Rows near named flat spaces through zero (a row that begins with a name and a colon came from that space)
hf-fr: [-21 -22  55   1 -18 -39 -13  13 -25 -30 -24  18  39  -7  15  -2 -35   8
 -44  13 -38  17 -23  56 -44   7 -36]
hl-nc: [  7  10 -22  -7  25  11  -7 -21  15 -18  34   6 -11  -2   3   4  15  29
 -13 -10 -16 -10  -8   1 -10  -2  25]
fz-gh: [ -8  11  19 -29  35  10   4 -13  -4 -18  31  17  29   8 -16  12   9  28
 -18  -8 -34   1 -16  18 -31  37 -26]
hl-nc: [ 13 -22   4  24  31 -28  17  19  -1  -5  38 -23  -1  21  25 -32 -23 -26
  19 -22   5  21 -26  -5 -44 -37  28]
hf-fr: [ -9  26  14  -7 -23  11 -15  28 -10  12 -25  10 -33 -13  -1   2   9  -5
  21   5  32 -13  30   1  28 -34  37]
hl-nc: [ -1  -3 -12   2  22   5   7   0  11  -3  10   7  -4   7   0  -5   3   4
   4  -9   2  -4  -8   9 -13  -2  14]
fz-gh: [  3  10  -1  -1 -24  19 -11   5  -5  -5 -22  12 -11 -14   8  -6   6   9
   9  -5   9  -9  25  17   3  -4  36]
hl-nc: [ -9 -16  -3  14 -12  -4   7  11   4  30 -35  11  -9  -3  -3  -8   0 -15
  -3  -3  22  -5  -1   4  -8   0   8]
hf-fr: [ 24 -13 -63  15  59   7  26 -43  40   6  50 -25   6  21 -10   6  15  -8
  10 -25 -17  -5 -31 -46 -12  15   9]
hl-nc: [-10  31 -19 -20  54  12  -1 -41  30 -36  -8   5  60   3 -43  70  12  -6
  14  -9 -78 -30 -15   0   9  33  -9]
rg-tr: [  4  18 -14 -21  27  19   2 -28  11 -26  23  -2  27   6 -19  28  11  14
   6   1 -35  -6  -2  -5  15  32 -25]
fz-gh: [ -7 -19  28  28 -19 -38  -1  35 -13  15 -32  -7  -4  -2  18 -18 -27 -39
   6  -3  15  10  -8   7 -22 -43  24]
fz-gh: [  3   8  -1  14 -26  -5  -9  18  -4  34 -20  -7 -40 -13   6  -7   8 -19
  11  -2  37  -8  17 -27  18 -41  44]
rg-tr: [ -2 -10  12   3  -7  -5   7   4  -7   1 -17  -3  22   4  -3  -1 -11 -15
   5   1  -6   8  -1   5  -6  15 -20]
hf-fr: [-12   0  11   4   7 -13   3  19   0  18  -9   3 -10   4  -5   0  -2 -16
   4   1  15  -3  -7  -3  -1 -19   4]
fz-gh: [  8   7  15  -9   3  -6  -7 -12 -11 -33  19 -11  28   0   5   8 -10   7
  -3   1 -35  10  -3   5  -7   9 -14]
hl-nc: [ 18  -3  36  -7  60 -20  27  36 -23 -44  98 -36  20  45  25 -41 -34 -18
  50 -18  -3  45 -22   3 -41 -30  -8]
fz-gh: [  6 -12 -63   2  -9  43  19 -30  30  27 -23   5  -7   4 -23   7  24   7
   8  10  26 -13  17 -17  47  54 -34]
hl-nc: [ 12 -16 -13  25  22 -24   5   6  11 -41  21 -24  14  15  25 -10 -32 -22
  25  -5 -18  13 -17  11 -10 -36  17]
fz-gh: [ 12  13  16   2   7 -15 -16 -11  -8 -41  10 -15  30  -7  12  14 -14  -7
   6 -14 -50   2  -4   3 -22 -18  32]
hf-fr: [ 13   0 -16  -3  23   5  22 -33   9  23   8 -27  38  13 -31  25  11 -28
  14 -12 -25   1 -12 -55   5  44 -35]
rg-tr: [-18  -1 -12  -2 -22  13  -1  16   8  16 -36  19 -26  -4  -9   2   5   5
   2  25  38 -10  18  15  45   0 -20]
rg-tr: [ -6   9 -17  -8 -18  21  -2 -11   8  -1 -33   4  10  -4 -20  25   7  -1
  11  20   0 -11  21  -1  50  27 -33]
rg-tr: [  4   5   1   0  28 -11   4  22   1 -24  49 -15 -19  18  16 -15 -14  -2
  23   5  14  13  -8   1   9 -42   4]
fz-gh: [  2  14  11 -16 -17  22 -18   4 -13 -42   3  18   0 -11  17  -9  -2  35
   0   3  -8   0  24  45  -2   3  19]
hl-nc: [ 25  -2 -74   3  41  24  20 -48  41  -5  44 -25   2  18 -15  16  19   3
  18  -4 -10  -7 -10 -45  33  26 -18]
rg-tr: [ 10  20  -1 -22  33  11  -2 -51   5 -23  21  -7  57  -1 -26  41  15  11
 -11 -18 -74  -9 -14 -18 -21  51 -15]
hl-nc: [ 38 -34 -18  33 -49 -21   6   1 -15  34  29 -52 -41   2  37 -48 -13 -18
  -3  12  52  35   7 -62  24 -25 -15]
fz-gh: [ -2   5 -20   8 -24  18  -1  13   7  49 -29   8 -50 -11  -5  -9  22  -7
  10   0  55 -17  24 -22  27 -18  35]
hl-nc: [-18  16  22 -21 -24  15   0  -7 -12  46 -50  13  18 -12 -42  32  22 -10
 -10   9   1 -14  15 -22  22  48 -41]
rg-tr: [ 19   4 -24  10 -13  10  -8  -5   4  -2  16 -10 -32  -8  19 -15   7   9
   7  -5  18  -2  15 -15  11 -24  40]
rg-tr: [ 17  26 -47  -1 -36  34 -25 -42  17  11 -25   0 -26 -32  -8  27  35  19
  -7   1  -2 -31  35 -34  48   6  39]
hf-fr: [-20   6  -7   2 -17   7 -21  24   9  -3 -20  39 -55 -17  16 -12   8  33
 -19  12  35 -19  13  46   9 -40  44]
rg-tr: [ -4   5 -11 -23  17  24  10 -11   6 -19  19   8  15  13 -15   8   6  23
   4  14  -5   3   3  14  21  40 -51]
hf-fr: [  4 -14 -39  15  18   0   5  -9  26 -32   9  -5   2  11  10   2 -13   2
  11   8  -8  -1  -9  17  17  -9  -4]
fz-gh: [ 25  -4 -35  29  15 -34   1 -30  21  -2  21 -57  10   6   1  26 -11 -43
  14   1 -28   4 -21 -71  31 -31  -3]
hf-fr: [ -2  25  -1 -16 -15  22 -15 -26   0  20 -29  14   5 -23 -24  31  31  11
 -15  -8 -18 -25  16 -18   6  27  17]
hf-fr: [ -6 -16 -34  14  16  -3  15   3  26 -14  -6  -6   2  18  -3   6 -15 -14
  20  19   9   1  -8   9  37  -4 -33]
hf-fr: [  8  -9   9  18   6 -23  -5  29  -6 -56  24 -16  -1  11  41 -26 -40 -10
  28   3  -3  20  -3  35  -8 -55  27]
rg-tr: [-12   7  20  -1  15 -23  -1  18  -3  -7   4  -8   5   8  -5  12 -13 -19
  11   9  -6   3 -11  -2   9 -26 -13]
[ -8   5   4 -17  18  13   5  -4   1   0  13  16   5   5 -12   3  11  19
 -10  -2  -4  -3  -6  12 -12  23 -15]	fz-gh
[-19  17  18  -6  -6  -2  -9  14  -3  35 -31  19 -19 -14 -17  15  17  -6
  -8  -3  14 -19   5  -7   1 -15  24]	hf-fr
[  4   2  -1  19 -18 -18  -9  23  -2   4  -7 -17 -31  -4  18  -9 -12 -22
  19   6  26   2  10 -14  22 -55  32]	rg-tr
[ -9   9  13 -11 -40  16 -11  19 -15  -3 -26  14 -16 -10   4  -6  -1  13
   5  23  28   0  32  22  35   1 -14]	hf-fr
[ -5  15  12 -27   7  28  -3 -10  -7 -14   6  24  16  -4 -11   5  15  31
  -8  -8 -17  -6   9  26 -17  38  -4]	fz-gh
[ 19 -15 -32  17 -18  -1   3  -6   8 -25  12 -29  -5   8  20 -10 -19  -7
  20  21  11  15  10 -10  45 -10 -24]	hl-nc
[  2 -24 -19  29 -15 -16   9   4  11   8 -35 -15   7   4   5  -1 -19 -36
  16   7   8   3  -2  -6  16 -10  -6]	hl-nc
[  9 -12 -10   9 -15   1  -2  12  -2 -15  16  -5 -23   3  26 -27 -12  11
   4  11  25  13   9  13  12 -19   2]	hl-nc
[  0  11  17 -10  14  -9  -1  -4  -8   5  21  -8   7   2  -8   9   4  -1
  -7  -4 -14   3 -10 -20  -8   0  -9]	fz-gh
[ 13  12 -16  -7  -7  16 -14 -39   5   8   3   5  -1 -21  -6  14  27  24
 -28 -17 -24 -16   4 -21 -15  22  29]	rg-tr
[ 15  -2 -22  10  -6  -6  -3 -26   9   3   4 -23   5  -4  -1  14   3  -9
  -4   2 -15  -1  -3 -35  18   3  -7]	hl-nc
[  9  -3   6   6  -5  -5   1 -14  -5  -1 -12 -11  30  -4  -2   8  -5 -16
   2 -13 -27   2  -2 -10 -18  15   5]	rg-tr
[ -1  -4  32  11  -4 -30  -5  15 -16  -3  -9 -11  16  -2  10  -2 -19 -26
   2  -9 -16   8 -10   0 -27 -25  17]	fz-gh
[-14 -33  70  12 -38 -48   6  50 -44  10 -22  -9  17   8  21 -33 -45 -30
 -11  19  19  39 -11  22 -24 -13 -51]	fz-gh
[  0  -6  15   6 -14 -12   2  14 -11   0 -11 -10   8   3   5  -6 -15 -18
  10   7   5  11   3  -1   6  -6 -14]	hl-nc
[-14  -9   5  16 -31 -13 -18  14   1 -16 -52  18  -3 -17  15   2 -17  -2
 -10  12  -3  -9   7  42   3 -23  22]	hl-nc
[ 37   3 -25   6  29   4   7 -40   8 -29  48 -36  33   8   7   4   0  -8
  20 -30 -46   8 -10 -34 -23  11  24]	hf-fr
[ -37   23   22   -7  -49  -14  -32  -13    0   56 -103   26    1  -43
  -45   67   25  -14  -47   23  -16  -40    9  -23   37   11  -14]	rg-tr

Rows near named flat spaces through zero (a row that begins with a name and a colon came from that space)
lz-mp: [ 16  16 -14  25  26  -3  -5  10  15   4 -13 -12 -14   3  14 -25  20  -6
   1 -21  -1   4  -7   4  28   9  13]
qc-nj: [ -9  19  33  -1  -3  20  16   2  -5  10 -22 -45  10  13  10  14  -7  18
  -1  -8  -4  -6   7 -20 -11 -15  15]
qc-nj: [ 67 -22   2  66  40 -17 -17 -26  -2   6 -24  -7 -63 -30   6  -5  42 -19
 -15 -24 -24  -4  58  35  -1  42 -12]
cr-hp: [ 13 -61   8  -1   9 -30 -10  -3  20   1  -2 -25   6  -2 -37  -7   7 -24
 -32 -33  19  38  17   0 -37  14  20]
cr-hp: [  5 -57   0  -8  13   2   1   1  -5   1 -26 -11  45 -15 -39 -17  11   0
 -27 -37  29  -9  17 -19 -33 -12  10]
lz-mp: [  2  14  -1  32  18  39   1 -22 -17  19  -3  -8 -12  -2  18   8   9  17
   0 -18   7 -13   2  -3   5   3  21]
cr-hp: [-21 -17  -5  -1  10   1  12  -9 -13   2  50  20  -2  -7  21 -20  20  30
 -24  -7  -4 -21 -11  12  23  26  26]
qc-nj: [ -7  20  17  40  25  11   4  14 -16  26 -20 -27 -29  -4   1   6  33  -3
  -9  -4  -7  -3  16  -1   0  16  13]
hm-lh: [ 21   3   2  29  28 -36   1  17  15   7  -6 -12 -37  -2  19 -26  36 -11
  -6  -2 -26   1  18  26  29  32  -5]
qc-nj: [ 13  -8  -6   6   2 -10  -8   1   7   1  -3   1  -9  -2 -10  -4   3 -12
  -1   0   1   7   7   6  -3   3 -10]
hm-lh: [ 28  -5  29   3  -3 -34  -6  28  27 -13 -33 -55 -14  -1 -32  -7  12 -29
 -23 -14 -12  28  24  -9 -23  -1  -6]
cr-hp: [-31  28 -12 -48 -20  14  17  18  -5 -51  25  24  50  -8  16 -29  -9  34
 -11  -5  -4 -30 -54 -30  36 -22  26]
lz-mp: [-28 -12  -5   9   7   0  -2 -12 -17   9  32  26 -17  -3   4  18   5  -3
  -4   9   5  16 -10  13  -3  30  23]
hm-lh: [-24  -2   0 -23   9   7  34  35  -1  18  11 -15  47   9  19 -61  26  51
 -17  -8   0 -64 -10 -12  39 -20  -2]
hm-lh: [ 18 -24  36  28  16 -57 -14  29  21 -12  -9 -51 -52 -14 -41   0  41 -49
 -51 -20 -18  59  28   7 -29  47  27]
hm-lh: [-33 -13  14  -4  -3 -21  -2  18  -1  17   6  -7  -8  10 -25  23   1 -25
  -4  18   7  38  -1   2 -25  16   9]
cr-hp: [ 24   0   6  26  -7  23 -26 -13  -9  -7 -15 -16 -23 -19 -44  26   2 -24
 -18 -15  13  20  15 -15 -41  -7   2]
qc-nj: [ 10 -24  -8  37  43 -29   3 -15  -6  15  12  23 -38 -10  35 -11  35  -2
  -2  -6 -19   0  21  43  26  57  13]
qc-nj: [-13 -12  47  70  59 -55   5  36  17  91 -45 -79 -74  36   2  22  48 -50
   5   7 -12  66  54  39 -19  63  13]
hm-lh: [ 36  24  -6  30  22  -5   1 -25   5  10 -24   8 -34   7  53   8  -4   0
  40   8 -26  -7  20  31  29  15 -20]
cr-hp: [ -2 -15 -20  27  26  20  -3 -15 -22   4  24  25  -9 -23   5 -18  32  16
 -23 -23   8 -23  -3   6  15  21  24]
hm-lh: [  4 -52  -9 -34  -8 -24  -6   2   6 -40   1  19  40 -21 -36 -14  -5 -12
 -25 -21  15  10  -5 -13 -23  -3  10]
lz-mp: [ 44  29  -7  -9  -4  -1  -1  33  31 -10 -60 -34  27   8  -8 -38  -3  -5
  17 -10  -3 -24   6 -21  16 -51 -44]
lz-mp: [-59 -25  25 -19   6 -70   8  14   5  -6  23  13 -20  15   5  42  -7 -40
   3  27 -14  82 -14  25 -16  66  46]
hm-lh: [ 54   2 -29  -1   5 -14  -9  10  23 -35 -11  11   7 -20   1 -56  17   2
  -9 -20 -12 -33   2   2  35 -15 -29]
lz-mp: [-23   6 -16  -4  -4   0  -1  12   5   5  50  12  -8   6   1 -22  12   9
 -16   5   6   0 -30   4  24   9  14]
qc-nj: [ -2  25   7  -6 -25  31  -5 -19 -18 -29  12   9  -3 -14  -4  27 -18   9
  -5   3  -4  -4 -12 -18 -12 -12   9]
lz-mp: [ 10 -24  42 -16  -8 -36  12  -6  12 -24  -1 -33  -7  -1   5  11  -4  -1
 -24 -11 -25  21  22   3 -21  21  18]
qc-nj: [  8   8  17  36   9  -4 -15  24   0  29 -36 -37 -34   0 -40  18  21 -37
  -5   6   4  26  28  -3 -31   2 -15]
hm-lh: [-87  21  -5   1 -10  55   9 -21 -47  54  52  37  -1  22  16  56 -23  24
  26  42  28   4 -35   0  -9   5  26]
cr-hp: [ 10 -20  21   9  -9  18 -10  -8 -20  10 -40 -18   5 -14 -46  37  -6 -18
  -5   0  14   4  36 -17 -60 -18 -19]
cr-hp: [  6   4  16  -6 -21 -10  -9   0  15 -10  11 -22 -18   7 -17  17 -13 -16
 -10   3  -4  32  -1  -4 -20   0   3]
lz-mp: [-19 -11  20 -48 -24 -55  11  32  35 -20  22 -20  13  21  -5 -12 -14 -10
 -12  14 -13  33 -16   1   1   6   5]
qc-nj: [ -4  -4  13  -6  -7 -15   0   1  14   9  -1 -18  -7  16  -2  15 -14 -12
   7   6   0  28   3   4 -13   4   2]
lz-mp: [-34  19  26 -26  -8 -72   6  65  19 -26 -19 -11  -9   8 -17  10   7 -48
   3  37 -29  53 -12   1   0  24   2]
cr-hp: [-13 -13   9 -10  -7   1   2  -2 -12 -12   8   4   8 -10 -14  11  -1   1
 -15  -1   2   3   0  -8 -17   4  12]
lz-mp: [-14  -7  39 -44 -13 -58  21  26  48 -15   5 -56  13  37  16  -9 -20  -6
  -9  -6 -17  49 -13  -2   2  10  29]
cr-hp: [ -6  23  -3 -12 -20  58  -2   1 -34 -33 -18   9  39 -30 -31   6  -4  19
 -16 -12  14 -40 -14 -48 -17 -44   3]
qc-nj: [  2 -29  14 -30 -31 -33 -11 -14  19  -6   1   1  -1  17 -22  43 -45 -33
  17  23   4  54  10   9 -45   0 -17]
hm-lh: [ 23  -8 -14  23  22 -45 -13   5  15  -4  -5  20 -39  -7   8  -7  19 -33
   9   8 -18  24  13  34  17  37 -12]
[  6 -36  -6 -26 -23 -17 -12  -9  -3 -14 -10  30  20  -9 -35  23 -26 -24
  11  19  11  13  14   2 -38 -12 -33]	qc-nj
[ -5  13  13   4 -15   0  -5  -8  -3  -4  27  -2 -31   0   1  22  -5  -3
  -7  15 -12  16  -1   6  -7  13   5]	cr-hp
[-10  45  -1  -8  -7  -3   6  47  25  -3  16 -32  -2  15   2 -43  18   9
 -15   0  -7  -8 -32 -16  39 -16   5]	lz-mp
[-54  80 -11  21   1  53  20   6 -24  84  20  12 -22  47  61  19 -10  38
  65  64  -1 -38 -22  17  48 -16 -30]	hm-lh
[-13   0  -1 -28  -2 -16  12  16   6 -13 -18   7  33   7   8  -7 -12   0
  16   6  -2  -2 -11  -6   8 -10  -3]	cr-hp
[-34 -11   6 -21  11 -11  25  17   3  23  -4  -9  35  23  21 -15  -2  18
  11   3   6  -9  -9   0  13  -2  10]	qc-nj
[ 47 -13 -36   3  12 -46 -18   9  26 -30 -12  37 -11 -17  -2 -35  12 -30
  10   0 -14   3   6  25  28  12 -35]	hm-lh
[ 39 -19 -33  30  29 -20 -19  -5   8 -12  -1  27 -23 -24  -2 -31  31 -19
  -9 -20  -3  -2  10  22  22  24  -6]	lz-mp
[-40  -6   0 -13 -19  31   5 -21 -25  19  43  22   9   7   0  26 -19  22
   1  19  17  -7 -15  -3 -15  -4  10]	lz-mp
[ 25  35 -15 -12 -15  56   3  14   5   0 -37 -26  50   3 -10 -37  -9  32
   7 -20  20 -60  -9 -42  12 -76 -31]	cr-hp
[-29 -21   4  -6 -17  18 -14 -15 -19 -14  31  11   1 -15 -41  33  -8 -11
 -29  -8  24  32 -17 -18 -42   8  38]	hm-lh
[ 17  27 -13   6   2 -12  -1  32  19   9  -8  -8 -10   7   4 -36  17  -2
   7  12 -12 -20   0   6  33 -13 -34]	hm-lh
[-11  -4 -28 -17 -18  -4  -8  15   4  -5  47  33   3  -5 -18 -28   7   4
 -13  17   8 -15 -22   4  17  -7 -19]	lz-mp
[ 15  30  -4  62  43   5 -13  11 -28  -2 -57  10 -41 -32  -2  17  41 -33
  10  -2 -16   2  22   6   5  27   1]	lz-mp
[ 19 -31  28  27  20 -15  -3 -33 -27 -14 -36   6 -25 -28   1  47   6 -20
  -2  -8 -19  17  47  15 -39  38  10]	lz-mp
[  0  10   5  14   6  -8  -4  12 -11 -10 -11   6 -18 -16  -9   7  18 -14
  -6   8 -13   1   8   1  -1  13  -3]	lz-mp
[ 33   9 -14   4   0  40  -2 -56 -13 -21  -9  25  10 -11  38  14 -28  26
  24 -18  -2 -26   2   0   8 -14   0]	hm-lh
[  0  22  -5   7   2  28   8 -12  -9  11   5   3   1   4  26  -4  -2  26
  11   1  -2 -28  -5   0  19 -10  -2]	hm-lh
[-33  37 -29  23   9  47   4 -21 -31  35  45  47 -19   7  44   7   3  33
  26  25   5 -33 -27  17  41   8   4]	hm-lh
